Here is a tiny trained network, its code and every weight. The questions are about switching its units off for an input and a target symbol, where a switched-off unit gives its printed mean instead of its output.

import numpy as np


def w(rows, s, z=0):
    codes = np.array(rows[::2]) - 128.0
    scale = np.full(codes.shape[1], s)
    scale[-1] = z or s
    return codes * scale


def f(y):
    return np.maximum(y, 0)


def softmax(a):
    e = np.exp(a - a.max(-1, keepdims=True))
    return e / e.sum(-1, keepdims=True)


def log_softmax(a):
    a = a - a.max(-1, keepdims=True)
    return a - np.log(np.exp(a).sum(-1, keepdims=True))


def net(x, mask):
    ids = ['γδεζηθπστ'.index(c) for c in x.split()]
    T = len(ids)
    res = E[ids] + P[:T]
    u = 0
    for l in range(2):
        r = res
        for j in range(2):
            rows = slice(2 * j, 2 * j + 2)
            q, k, v = (r @ M[l][rows].T for M in (Q, K, V))
            z = softmax(np.where(np.tri(T) > 0, q @ k.T / 2**0.5, -1e9)) @ v
            o = O[l][rows]
            res = res + np.where(mask[u + j], z, o[:, -1]) @ o[:, :-1]
        u += 2
        y = f(res @ A[l][:, :-1].T + A[l][:, -1])
        res = res + np.where(mask[u : u + 16], y, B[l][:, -1]) @ B[l][:, :-1]
        u += 16
    return log_softmax(res[-1] @ U[:, :-1].T + U[:, -1])


Q, K, V, O, A, B = {}, {}, {}, {}, {}, {}
E = w([
[111,80,183,158,178],'γ',
[74,108,130,188,178],'δ',
[149,122,88,195,192],'ε',
[136,100,134,175,193],'ζ',
[1,172,173,26,198],'η',
[240,106,122,168,150],'θ',
[51,95,166,191,95],'π',
[176,94,165,178,20],'σ',
[109,124,98,215,84],'τ',
],0.016)
P = w([
[129,104,165,181,176],'0',
[105,42,46,97,98],'1',
[131,84,100,80,121],'2',
[125,85,102,113,130],'3',
[163,235,222,245,157],'4',
[132,138,158,213,173],'5',
[127,146,136,119,124],'6',
[103,63,54,58,103],'7',
[131,147,128,63,124],'8',
[125,135,140,101,125],'9',
[141,196,181,198,151],'10',
[125,131,147,200,150],'11',
[121,132,144,112,119],'12',
],0.012)
Q[0] = w([
[144,251,218,208,158],'L0H1',
[129,19,102,188,149],'L0H1',
[202,117,109,123,152],'L0H2',
[134,175,90,146,116],'L0H2',
],0.013)
K[0] = w([
[103,129,56,4,108],'L0H1',
[141,219,209,102,141],'L0H1',
[157,74,154,200,115],'L0H2',
[121,130,103,151,119],'L0H2',
],0.02)
V[0] = w([
[15,176,90,155,72],'L0H1',
[132,149,1,187,226],'L0H1',
[117,223,165,25,116],'L0H2',
[142,140,100,129,71],'L0H2',
],0.0089)
O[0] = w([
[192,56,138,137,157,193],'L0H1',
[145,139,6,216,132,46],'L0H1',
[110,114,62,154,183,3],'L0H2',
[175,142,168,132,142,73],'L0H2',
],0.016,0.0051)
A[0] = w([
[142,118,169,164,158,82],'L0N1',
[40,132,122,179,107,209],'L0N2',
[166,73,99,168,152,100],'L0N3',
[73,142,145,129,123,131],'L0N4',
[102,235,79,107,139,205],'L0N5',
[46,163,141,159,239,13],'L0N6',
[133,136,80,119,244,89],'L0N7',
[148,132,98,173,85,66],'L0N8',
[123,182,168,139,77,162],'L0N9',
[139,120,157,79,135,228],'L0N10',
[139,158,147,214,155,195],'L0N11',
[89,123,117,176,140,185],'L0N12',
[177,97,120,87,165,250],'L0N13',
[63,98,116,125,196,228],'L0N14',
[204,125,155,86,110,172],'L0N15',
[118,217,124,139,99,116],'L0N16',
],0.011,0.0023)
B[0] = w([
[27,148,75,89,84,194],'L0N1',
[200,94,133,83,117,206],'L0N2',
[207,176,188,65,164,165],'L0N3',
[128,148,121,73,107,180],'L0N4',
[149,104,113,67,233,151],'L0N5',
[63,107,97,44,116,195],'L0N6',
[77,199,60,54,176,177],'L0N7',
[101,36,141,133,105,152],'L0N8',
[186,113,77,12,164,245],'L0N9',
[109,167,144,155,163,223],'L0N10',
[95,89,103,106,68,176],'L0N11',
[192,89,57,165,107,172],'L0N12',
[79,188,157,178,112,169],'L0N13',
[2,143,109,143,48,201],'L0N14',
[145,187,114,144,80,241],'L0N15',
[119,118,88,27,157,157],'L0N16',
],0.0064,0.011)
Q[1] = w([
[48,55,210,113,123],'L1H1',
[178,74,88,75,125],'L1H1',
[93,110,89,167,228],'L1H2',
[2,200,100,138,146],'L1H2',
],0.0067)
K[1] = w([
[194,198,164,150,98],'L1H1',
[189,239,118,152,164],'L1H1',
[236,9,105,125,2],'L1H2',
[231,166,152,143,42],'L1H2',
],0.0071)
V[1] = w([
[229,181,179,186,206],'L1H1',
[84,57,167,103,50],'L1H1',
[3,205,101,212,147],'L1H2',
[160,50,180,146,183],'L1H2',
],0.0046)
O[1] = w([
[227,74,46,94,160,72],'L1H1',
[62,195,20,205,84,254],'L1H1',
[129,209,22,96,217,35],'L1H2',
[53,182,229,203,2,78],'L1H2',
],0.0043,0.0077)
A[1] = w([
[120,140,72,101,185,175],'L1N1',
[147,134,155,140,105,109],'L1N2',
[120,129,132,81,86,57],'L1N3',
[139,162,180,115,132,34],'L1N4',
[171,118,96,125,124,96],'L1N5',
[118,133,174,174,130,192],'L1N6',
[123,162,153,118,91,108],'L1N7',
[103,117,125,101,163,210],'L1N8',
[120,122,160,77,138,232],'L1N9',
[173,174,181,112,124,92],'L1N10',
[68,100,132,124,159,254],'L1N11',
[113,121,143,132,175,198],'L1N12',
[140,151,128,148,186,163],'L1N13',
[114,93,156,154,116,146],'L1N14',
[126,95,113,151,97,69],'L1N15',
[158,59,129,253,125,24],'L1N16',
],0.015,0.0052)
B[1] = w([
[157,131,205,171,113,206],'L1N1',
[101,64,169,138,135,176],'L1N2',
[113,169,102,188,202,247],'L1N3',
[72,88,116,106,176,183],'L1N4',
[136,66,95,91,188,146],'L1N5',
[200,95,127,80,88,171],'L1N6',
[109,176,78,154,116,213],'L1N7',
[161,119,155,139,112,196],'L1N8',
[157,190,117,177,131,250],'L1N9',
[96,87,157,72,151,208],'L1N10',
[162,117,119,106,99,227],'L1N11',
[165,82,103,168,92,143],'L1N12',
[18,52,186,172,122,137],'L1N13',
[152,135,180,42,140,173],'L1N14',
[67,96,109,112,170,155],'L1N15',
[158,189,195,254,232,140],'L1N16',
],0.0081,0.017)
U = w([
[187,81,247,83,2,216],'γ',
[127,88,136,180,97,79],'δ',
[132,96,180,235,143,91],'ε',
[159,72,229,210,128,3],'ζ',
[165,232,87,202,50,239],'η',
[65,126,176,86,215,60],'θ',
[91,29,76,80,115,136],'π',
[243,124,104,31,169,137],'σ',
[156,49,135,167,181,118],'τ',
],0.0061,0.0039)

Each question gives the input, a string of symbols that net reads in full, and the target symbol t.
The units are the heads (2 rows each of Q, K, V and O) and the neurons (one row each of A and B). Each row of codes is followed by its name. A weight is (code - 128) times the scale printed after its matrix; where a second scale follows, it is the last column's (O, A, B and U).
mask holds one flag per unit, layer by layer, with each layer's heads first. A switched-off unit (its flag False) gives its mean, the last column of its rows in O or B, instead of its output. The means were averaged over made-up inputs and are rounded, as every weight is.
A unit's drop is (log p(t) with every unit on - log p(t) with that unit switched off) / (log p(t) with every unit on - log p(t) with every unit switched off).
The circuit of an input: a set's keep is (log p(t) with only the set's units on - log p(t) with every unit switched off) / (log p(t) with every unit on - log p(t) with every unit switched off). Starting from the 12 units with the biggest drops (on a tie, the unit counted first), units are removed one at a time, each time the one whose removal leaves the highest keep (on an exact tie, the one counted first), for as long as the keep stays at least 0.8.
units of the circuit, in order: the units of the circuit, biggest drop first
most important unit: the unit with the biggest drop
top k neurons: the k neurons with the biggest drops, biggest first
heads that matter: for each layer, one digit per head in row order, 1 if its drop is at least 0.15 and else 0, layers parted by /
input σ θ γ σ π σ, target η: units of the circuit, in order	[L0H1]
input π π ζ γ δ π π π σ σ θ, target γ: units of the circuit, in order	[L0H1; L1N3; L0N7]
input π σ π σ η δ σ, target σ: units of the circuit, in order	[L1H2; L0H2; L0N14]
input γ π π σ π, target γ: units of the circuit, in order	[L1N6; L0H2]
input π π π η ζ θ θ π π γ γ, target γ: units of the circuit, in order	[L1N3; L0N9; L0H1; L1N6]
input σ θ δ, target θ: units of the circuit, in order	[L0H1; L1N3]
input θ π τ, target σ: heads that matter	10 / 00
input π ζ ε σ γ σ π ζ, target η: heads that matter	11 / 00
input ζ σ σ, target π: units of the circuit, in order	[L0H1; L0N8; L1N9]
input σ σ γ π π σ, target η: heads that matter	10 / 10
input σ σ τ, target θ: top 2 neurons	[L1N10; L1N4]
input π π π π ζ ε, target γ: units of the circuit, in order	[L1N3; L0H2; L0H1]
input ε π π σ π γ η, target η: top 3 neurons	[L0N14; L0N7; L1N1]
input δ δ π, target ε: most important unit	L1N16
input ζ σ ζ ε, target π: heads that matter	10 / 01
input σ δ π ε η σ σ π π θ θ, target θ: heads that matter	01 / 11
input π π π ε θ π π π, target σ: heads that matter	10 / 00
input π π σ ζ, target γ: heads that matter	00 / 00
input δ σ π π π σ π ε π η, target η: heads that matter	00 / 00
input ε π θ π π θ η θ τ σ π, target π: top 2 neurons	[L0N14; L0N12]
input τ σ γ, target ζ: top neuron	[L1N16]
input σ σ π γ, target θ: heads that matter	11 / 00
input π π π η ζ σ σ π ζ γ σ δ, target π: heads that matter	01 / 01
input δ τ π π θ, target ζ: heads that matter	11 / 00
input ε ζ π σ π π, target γ: heads that matter	10 / 00
input γ π θ π η ζ, target ζ: heads that matter	11 / 01
input ζ τ σ π τ π σ γ π π π θ, target γ: most important unit	L1N6
input ε η θ π π θ ε π σ ζ, target ζ: top 3 neurons	[L0N14; L0N7; L1N13]
input ε γ π, target τ: top 2 neurons	[L1N16; L0N12]
input π δ π θ σ τ, target γ: heads that matter	01 / 01
